Below is a small trained network, with its code and all its weights. Each question gives an input and a target symbol and asks what happens when units are switched off, that is, made to give their printed mean instead of their output.

import numpy as np


def w(rows, s, z=0):
    codes = np.array(rows[::2]) - 128.0
    scale = np.full(codes.shape[1], s)
    scale[-1] = z or s
    return codes * scale


def f(y):
    return np.maximum(y, 0)


def softmax(a):
    e = np.exp(a - a.max(-1, keepdims=True))
    return e / e.sum(-1, keepdims=True)


def log_softmax(a):
    a = a - a.max(-1, keepdims=True)
    return a - np.log(np.exp(a).sum(-1, keepdims=True))


def net(x, mask):
    ids = ['βγεζηθλμπστψω'.index(c) for c in x.split()]
    T = len(ids)
    res = E[ids] + P[:T]
    q, k, v = (res @ M[0].T for M in (Q, K, V))
    z = softmax(np.where(np.tri(T) > 0, q @ k.T / 2**0.5, -1e9)) @ v
    res = res + np.where(mask[0], z, O[0][:, -1]) @ O[0][:, :-1]
    y = f(res @ A[0][:, :-1].T + A[0][:, -1])
    res = res + np.where(mask[1:9], y, B[0][:, -1]) @ B[0][:, :-1]
    return log_softmax(res[-1] @ U[:, :-1].T + U[:, -1])


Q, K, V, O, A, B = {}, {}, {}, {}, {}, {}
E = w([
[120,176,104],'β',
[135,198,198],'γ',
[87,152,155],'ε',
[59,123,122],'ζ',
[23,129,52],'η',
[148,4,188],'θ',
[171,146,56],'λ',
[133,110,132],'μ',
[186,103,130],'π',
[144,103,196],'σ',
[75,166,137],'τ',
[93,85,87],'ψ',
[90,125,164],'ω',
],0.021)
P = w([
[113,169,56],'0',
[163,52,222],'1',
[122,233,58],'2',
[135,70,209],'3',
[113,254,53],'4',
[109,85,200],'5',
[112,252,49],'6',
],0.0086)
Q[0] = w([
[136,252,110],'H0',
[114,253,219],'H0',
],0.0066)
K[0] = w([
[107,254,183],'H0',
[72,122,227],'H0',
],0.0078)
V[0] = w([
[164,205,253],'H0',
[113,54,227],'H0',
],0.0052)
O[0] = w([
[255,230,77,254],'H0',
[135,90,177,131],'H0',
],0.0082,0.0054)
A[0] = w([
[62,162,87,137],'N0',
[116,194,255,1],'N1',
[119,23,47,230],'N2',
[76,110,53,111],'N3',
[168,167,210,181],'N4',
[101,117,28,166],'N5',
[189,187,58,171],'N6',
[100,242,45,112],'N7',
],0.0098,0.0055)
B[0] = w([
[242,74,152,159],'N0',
[218,105,147,184],'N1',
[226,169,3,163],'N2',
[83,96,154,148],'N3',
[35,74,72,222],'N4',
[120,132,248,168],'N5',
[19,170,147,253],'N6',
[142,9,105,251],'N7',
],0.007,0.013)
U = w([
[242,199,67,128],'β',
[105,87,147,84],'γ',
[124,84,139,89],'ε',
[113,30,131,3],'ζ',
[148,79,202,83],'η',
[215,175,189,231],'θ',
[147,84,53,16],'λ',
[218,93,116,164],'μ',
[144,87,110,102],'π',
[108,99,162,60],'σ',
[79,70,206,64],'τ',
[11,191,75,212],'ψ',
[92,87,157,152],'ω',
],0.013,0.0048)

Each question gives the input, a string of symbols that net reads in full, and the target symbol t.
The units are the heads (2 rows each of Q, K, V and O) and the neurons (one row each of A and B). Each row of codes is followed by its name. A weight is (code - 128) times the scale printed after its matrix; where a second scale follows, it is the last column's (O, A, B and U).
mask holds one flag per unit, heads first, then neurons. A switched-off unit (its flag False) gives its mean, the last column of its rows in O or B, instead of its output. The means were averaged over made-up inputs and are rounded, as every weight is.
A unit's drop is (log p(t) with every unit on - log p(t) with that unit switched off) / (log p(t) with every unit on - log p(t) with every unit switched off).
The circuit of an input: a set's keep is (log p(t) with only the set's units on - log p(t) with every unit switched off) / (log p(t) with every unit on - log p(t) with every unit switched off). Starting from all 9 units, units are removed one at a time, each time the one whose removal leaves the highest keep (on an exact tie, the one counted first), for as long as the keep stays at least 0.8.
circuit, biggest first: the units of the circuit, biggest drop first
unit that matters most: the unit with the biggest drop
k most important neurons: the k neurons with the biggest drops, biggest first
drop of u: that unit's drop, to one decimal
input γ μ γ ω γ ω π, target ψ: unit that matters most => N6
input γ ω λ λ π, target ψ: circuit, biggest first => N6; N1
input γ γ μ, target ψ: 4 most important neurons => N6; N1; N0; N2
input τ γ ω τ π γ σ, target ψ: circuit, biggest first => N7; N0
input γ λ μ β, target ψ: circuit, biggest first => N1; N0
input γ θ γ λ, target β: 2 most important neurons => N4; N2
input γ ζ λ β, target ψ: 4 most important neurons => N1; N7; N0; N5
input μ γ ε λ, target β: drop of N4 => 0.9
input ε ω γ γ λ, target ψ: drop of N4 => -0.2
input γ γ θ, target μ: drop of N2 => 0.9
input γ ψ η τ η, target ζ: drop of N0 => 0.2
